Below are the code and all the weights of a small trained network. Each question names an input and a target symbol and asks about switching units off, where a switched-off unit gives its printed mean instead of its output.

import numpy as np


def w(rows, s, z=0):
    codes = np.array(rows[::2]) - 128.0
    scale = np.full(codes.shape[1], s)
    scale[-1] = z or s
    return codes * scale


def f(y):
    return np.maximum(y, 0)


def softmax(a):
    e = np.exp(a - a.max(-1, keepdims=True))
    return e / e.sum(-1, keepdims=True)


def log_softmax(a):
    a = a - a.max(-1, keepdims=True)
    return a - np.log(np.exp(a).sum(-1, keepdims=True))


def net(x, mask):
    ids = ['βγδεμξπστω'.index(c) for c in x.split()]
    T = len(ids)
    res = E[ids] + P[:T]
    u = 0
    for l in range(2):
        q, k, v = (res @ M[l].T for M in (Q, K, V))
        z = softmax(np.where(np.tri(T) > 0, q @ k.T / 3**0.5, -1e9)) @ v
        res = res + np.where(mask[u], z, O[l][:, -1]) @ O[l][:, :-1]
        u += 1
        y = f(res @ A[l][:, :-1].T + A[l][:, -1])
        res = res + np.where(mask[u : u + 16], y, B[l][:, -1]) @ B[l][:, :-1]
        u += 16
    return log_softmax(res[-1] @ U[:, :-1].T + U[:, -1])


Q, K, V, O, A, B = {}, {}, {}, {}, {}, {}
E = w([
[113,150,136,81],'β',
[96,149,158,140],'γ',
[64,76,172,160],'δ',
[192,168,201,139],'ε',
[64,137,114,161],'μ',
[126,113,104,72],'ξ',
[130,179,10,121],'π',
[193,88,46,167],'σ',
[219,172,153,174],'τ',
[99,80,111,107],'ω',
],0.013)
P = w([
[46,255,182,125],'0',
[128,95,135,98],'1',
[125,93,127,98],'2',
[127,96,127,95],'3',
[125,94,125,94],'4',
[129,94,134,95],'5',
[124,95,126,91],'6',
[126,98,126,91],'7',
[125,97,133,89],'8',
[124,94,132,91],'9',
[126,98,128,92],'10',
[126,99,130,95],'11',
],0.0062)
Q[0] = w([
[238,95,217,203],'L0H0',
[170,46,66,223],'L0H0',
[1,161,109,176],'L0H0',
],0.018)
K[0] = w([
[221,81,225,124],'L0H0',
[156,3,151,157],'L0H0',
[26,151,134,78],'L0H0',
],0.02)
V[0] = w([
[83,60,85,47],'L0H0',
[3,112,63,16],'L0H0',
[253,127,185,224],'L0H0',
],0.0061)
O[0] = w([
[189,67,203,194,87],'L0H0',
[254,142,188,239,226],'L0H0',
[5,103,77,18,7],'L0H0',
],0.0057,0.0022)
A[0] = w([
[158,95,71,121,71],'L0N0',
[191,60,103,139,178],'L0N1',
[129,77,81,121,69],'L0N2',
[156,131,93,162,12],'L0N3',
[133,50,156,57,212],'L0N4',
[163,185,200,51,106],'L0N5',
[165,181,110,105,112],'L0N6',
[248,138,155,111,135],'L0N7',
[57,161,232,144,2],'L0N8',
[215,92,255,104,251],'L0N9',
[141,61,63,33,141],'L0N10',
[62,91,168,155,164],'L0N11',
[118,40,171,140,142],'L0N12',
[212,78,92,114,149],'L0N13',
[89,62,156,118,211],'L0N14',
[112,122,172,192,101],'L0N15',
],0.0069,0.0025)
B[0] = w([
[144,158,160,154,142],'L0N0',
[104,139,156,120,184],'L0N1',
[134,114,165,179,139],'L0N2',
[134,155,111,118,131],'L0N3',
[116,106,74,177,189],'L0N4',
[54,108,167,111,168],'L0N5',
[124,166,68,131,143],'L0N6',
[71,179,91,147,170],'L0N7',
[205,165,164,100,156],'L0N8',
[6,121,85,166,254],'L0N9',
[128,88,84,147,187],'L0N10',
[180,121,120,155,190],'L0N11',
[116,100,66,110,177],'L0N12',
[109,200,120,133,163],'L0N13',
[155,130,71,153,189],'L0N14',
[148,133,186,181,197],'L0N15',
],0.015,0.0039)
Q[1] = w([
[142,153,253,45],'L1H0',
[96,133,57,170],'L1H0',
[177,123,135,114],'L1H0',
],0.026)
K[1] = w([
[99,5,127,109],'L1H0',
[155,154,137,104],'L1H0',
[117,148,117,169],'L1H0',
],0.028)
V[1] = w([
[254,103,145,174],'L1H0',
[95,108,191,234],'L1H0',
[117,22,32,212],'L1H0',
],0.014)
O[1] = w([
[132,24,147,133,122],'L1H0',
[43,123,129,177,228],'L1H0',
[156,104,4,201,7],'L1H0',
],0.014,0.015)
A[1] = w([
[142,63,176,181,105],'L1N0',
[111,95,39,225,151],'L1N1',
[219,160,129,214,129],'L1N2',
[254,97,211,194,141],'L1N3',
[149,82,89,169,23],'L1N4',
[185,124,149,172,254],'L1N5',
[221,125,12,120,137],'L1N6',
[131,201,29,146,163],'L1N7',
[142,77,59,27,112],'L1N8',
[218,106,162,148,176],'L1N9',
[163,217,38,101,102],'L1N10',
[114,46,132,160,120],'L1N11',
[157,190,158,140,56],'L1N12',
[89,154,87,153,152],'L1N13',
[148,29,129,122,75],'L1N14',
[170,136,109,135,75],'L1N15',
],0.0089,0.0083)
B[1] = w([
[134,152,83,92,251],'L1N0',
[188,75,169,64,242],'L1N1',
[112,148,63,132,154],'L1N2',
[98,129,36,156,145],'L1N3',
[68,214,150,130,137],'L1N4',
[48,52,200,93,164],'L1N5',
[86,117,139,251,151],'L1N6',
[229,184,115,138,228],'L1N7',
[126,120,80,47,137],'L1N8',
[93,96,95,184,135],'L1N9',
[132,53,107,178,198],'L1N10',
[126,100,56,156,254],'L1N11',
[113,84,67,109,198],'L1N12',
[117,173,171,114,227],'L1N13',
[104,189,177,159,163],'L1N14',
[111,151,139,72,130],'L1N15',
],0.022,0.0095)
U = w([
[94,255,92,149,120],'β',
[103,146,232,159,255],'γ',
[141,38,125,86,11],'δ',
[113,194,52,40,54],'ε',
[29,162,49,164,183],'μ',
[154,205,110,133,169],'ξ',
[120,186,85,185,162],'π',
[152,93,183,193,124],'σ',
[141,164,21,97,48],'τ',
[166,128,147,96,90],'ω',
],0.0049,0.0023)

Each question gives the input, a string of symbols that net reads in full, and the target symbol t.
The units are the heads (3 rows each of Q, K, V and O) and the neurons (one row each of A and B). Each row of codes is followed by its name. A weight is (code - 128) times the scale printed after its matrix; where a second scale follows, it is the last column's (O, A, B and U).
mask holds one flag per unit, layer by layer, with each layer's heads first. A switched-off unit (its flag False) gives its mean, the last column of its rows in O or B, instead of its output. The means were averaged over made-up inputs and are rounded, as every weight is.
A unit's drop is (log p(t) with every unit on - log p(t) with that unit switched off) / (log p(t) with every unit on - log p(t) with every unit switched off).
The circuit of an input: a set's keep is (log p(t) with only the set's units on - log p(t) with every unit switched off) / (log p(t) with every unit on - log p(t) with every unit switched off). Starting from the 12 units with the biggest drops (on a tie, the unit counted first), units are removed one at a time, each time the one whose removal leaves the highest keep (on an exact tie, the one counted first), for as long as the keep stays at least 0.8.
circuit, biggest first: the units of the circuit, biggest drop first
top k neurons: the k neurons with the biggest drops, biggest first
k most important neurons of layer l: the k neurons of layer l with the biggest drops, biggest first
input δ ε μ σ μ, target δ: circuit, biggest first	(L1N1 L1H0)
input δ δ γ μ τ μ μ γ β μ β, target δ: circuit, biggest first	(L1H0 L1N1)
input τ γ δ γ δ μ σ γ μ σ γ γ, target τ: circuit, biggest first	(L1H0 L0H0 L1N12 L1N10)
input μ δ μ τ δ γ δ, target μ: top 4 neurons	(L0N8 L0N9 L1N11 L0N10)
input ε μ μ μ ε σ μ μ μ γ δ δ, target ε: circuit, biggest first	(L0H0 L1H0 L1N12)
input δ μ σ, target δ: top 2 neurons	(L1N1 L0N8)
input ε μ δ μ σ μ ξ, target ε: circuit, biggest first	(L0H0 L1H0 L1N12)
input ξ ε ξ δ, target ξ: 2 most important neurons of layer 1	(L1N7 L1N1)
input π μ μ μ δ, target δ: top 3 neurons	(L0N9 L1N1 L1N5)
input ω δ μ σ μ μ δ μ μ μ, target ω: top 2 neurons	(L1N1 L0N10)
input τ ε μ μ μ γ τ, target τ: circuit, biggest first	(L0H0 L1H0 L1N10 L1N7)
input δ δ μ ε δ, target δ: circuit, biggest first	(L1N1 L1H0)
input μ μ μ δ μ σ σ μ ε μ μ ε, target μ: circuit, biggest first	(L1N1 L0N9)
input μ μ γ ξ, target μ: circuit, biggest first	(L1N1 L1N7)
input σ δ ξ σ σ δ τ, target σ: 4 most important neurons of layer 1	(L1N6 L1N1 L1N10 L1N0)
input ε γ μ β, target ε: top 3 neurons	(L1N12 L0N8 L0N9)
input γ π β μ μ δ σ, target σ: top neuron	(L0N13)
input ξ γ μ ε ε μ μ, target ξ: top 2 neurons	(L1N7 L0N9)
input β δ γ γ σ ω μ μ μ, target β: 2 most important neurons of layer 0	(L0N9 L0N5)
input μ μ ε μ μ δ μ μ μ, target μ: 4 most important neurons of layer 1	(L1N1 L1N11 L1N7 L1N0)
input ω μ γ μ, target ω: top 3 neurons	(L1N1 L0N9 L1N7)
input ω ω μ μ τ μ ε, target ω: 3 most important neurons of layer 0	(L0N10 L0N4 L0N9)
input δ μ π μ γ ε γ β ε, target ε: top 2 neurons	(L0N9 L0N4)
